(20, 23, -31, -41, -47, 14, 6, -27, -86, -14, 24, 17, 20, 16, 11, 17)
Find the first entry from the left.
A: 20
Find the 3rd entry from the right.
A: 16
The second entry from the left: 23
The 3rd entry: -31
Find the entry just left of the largest entry.
A: -14
Find the entry just right of the largest entry.
A: 17
The second entry from the right -> 11
Find the entry just left of -27.
A: 6

array([[-2.4, -0.9,  0.3, -0.4, -1.8, -1.4,  0.1,  0.8],
       [ 1.7, -0.3, -0.5,  0.2,  0.9,  0.7, -1.3, -1.8],
       [-2.7,  0.2, -0.5, -0.7, -0.3, -0.4,  1.0,  0.7],
       [-2.6,  0.2, -0.6, -0.9, -0.1,  0.0,  0.9,  0.8],
       [ 0.5,  0.3, -1.3, -0.4,  1.9,  1.4,  0.0, -1.2],
       [ 1.7, -1.2,  0.1,  0.1, -1.8, -1.3, -1.8, -0.9],
       [ 0.1,  0.4, -1.2, -0.3,  1.9,  1.2,  0.4, -0.9],
       [ 1.3,  0.3, -0.9, -0.3,  1.1,  0.8, -0.4, -1.7],
       [-0.9, -1.1,  0.3, -0.4, -2.1, -2.0, -0.8,  0.3],
       [-2.5, -0.7,  0.0, -0.6, -1.9, -1.3, -0.4,  1.0],
       [ 1.5, -0.4, -0.9, -0.2,  1.0,  0.8, -0.8, -1.9],
       [-2.4,  0.4, -1.0, -0.8,  0.7,  0.0,  1.1,  0.8],
       [ 1.2,  0.1, -1.0,  0.0,  1.2,  1.0, -0.5, -1.5]])
Rows and columns are numbered from 1.
Report the entry in the bottom-right corner.
A: -1.5
The entry at row 1, column 2 is -0.9
The bottom-left entry is 1.2
The entry at row 2, column 1 -> 1.7
The entry directly below -2.7 -> -2.6
Report the entry in row 3 and column 1.
A: -2.7
The entry in the top-right corner: 0.8
Report the entry in the top-left corner.
A: -2.4
Report the entry in row 3 and column 3.
A: -0.5
Report the entry at row 1, column 3.
A: 0.3
Report the entry at row 2, column 2.
A: -0.3
The entry just right of the smallest entry is 0.2
The entry just left of -0.2 is -0.9

A =
[[  8  32   3 -37  25   1  -5  16 -15 -17   7  16]
 [-12  19  -3 -43  38 -19  -3  23 -18 -57  32  31]
 [-18  16   8 -56  33 -17 -15  20   5 -71  36  46]
 [  1   8   6 -23  22   5  -1  12  -7 -10   2   4]
 [ -2  22   5 -43  35 -14  -1  18 -24 -38  16  21]
 [  6 -70   4 -30  32   4 -29  17 -11 -16   6  16]
 [  0  12   5 -38  30  -6   2  18 -14 -29   5   6]
 [-12  49 -13 -77  22  -4 -54  -3 -20 -58  25  47]
 [-12  46 -20 -79  24   7 -74   6 -22 -54  12  42]
 [-18  17  19 -61  32 -21 -17  16  -5 -68  32  48]]
Rows and columns are numbered from 1.
The top-left entry?
Answer: 8
The entry in row 2 and column 1?
Answer: -12
The entry just left of 33?
Answer: -56
The entry in the bottom-right corner?
Answer: 48
The top-right entry: 16
The entry just left of 21 is 16
The entry directly above the smallest entry -> -77
The entry at row 1, column 2 -> 32
The entry in row 2 and column 3: -3
The largest entry?
Answer: 49
The entry just right of the largest entry?
Answer: -13
The entry directly above -68?
Answer: -54
The entry in row 3 and column 1?
Answer: -18
The bottom-left entry?
Answer: -18
The bottom entry of the column that holds the smallest entry?
Answer: -61
The entry directly below the largest entry: 46
The entry in row 1 and column 3?
Answer: 3
The bottom entry of the column that holds the largest entry?
Answer: 17
The top entry of the column that holds the smallest entry?
Answer: -37
The entry just left of the largest entry: -12
The entry just right of -11: -16
The entry directly above -10 is -71
The entry directly above -30 -> -43

[[ 19 -83 -83  38 -23   3 -16 -32  16  25   2   3]
 [ 10 -72 -36  20 -39  10  -5 -15  12   7  -7  10]
 [-11 -79  -6  30 -34  37   1  -4  24  13  -4  37]
 [-15 -73 -26  23 -38   0  -5 -12 -11  30 -18   0]]
The entry directly below -79 is -73
Which number is the second entry, reading row by row?
A: -83
The entry just right of -16 is -32
The entry in the bottom-right corner is 0
Which number is the entry directly above -26?
A: -6
Which number is the top-left entry?
A: 19
The bottom-left entry: -15
The entry directly below -72 -> -79
Which number is the largest entry in the last column?
A: 37
The entry just right of -26 -> 23
Which number is the entry in the top-right corner?
A: 3
Which number is the entry directly below -23?
A: -39
Which number is the entry just left of 12?
A: -15
The entry just right of 25 is 2
The second entry on the main diagonal is -72
Which number is the entry directly below the largest entry?
A: 20
Which number is the entry just left of the largest entry?
A: -83
Which number is the entry just left of -32?
A: -16

Read these off the row that follows.
1) Report the entry just right of 11.
2) Report the entry just left of 66.
[ 74  27  66  51  11  -4 -16 -72 -14]
1) -4
2) 27
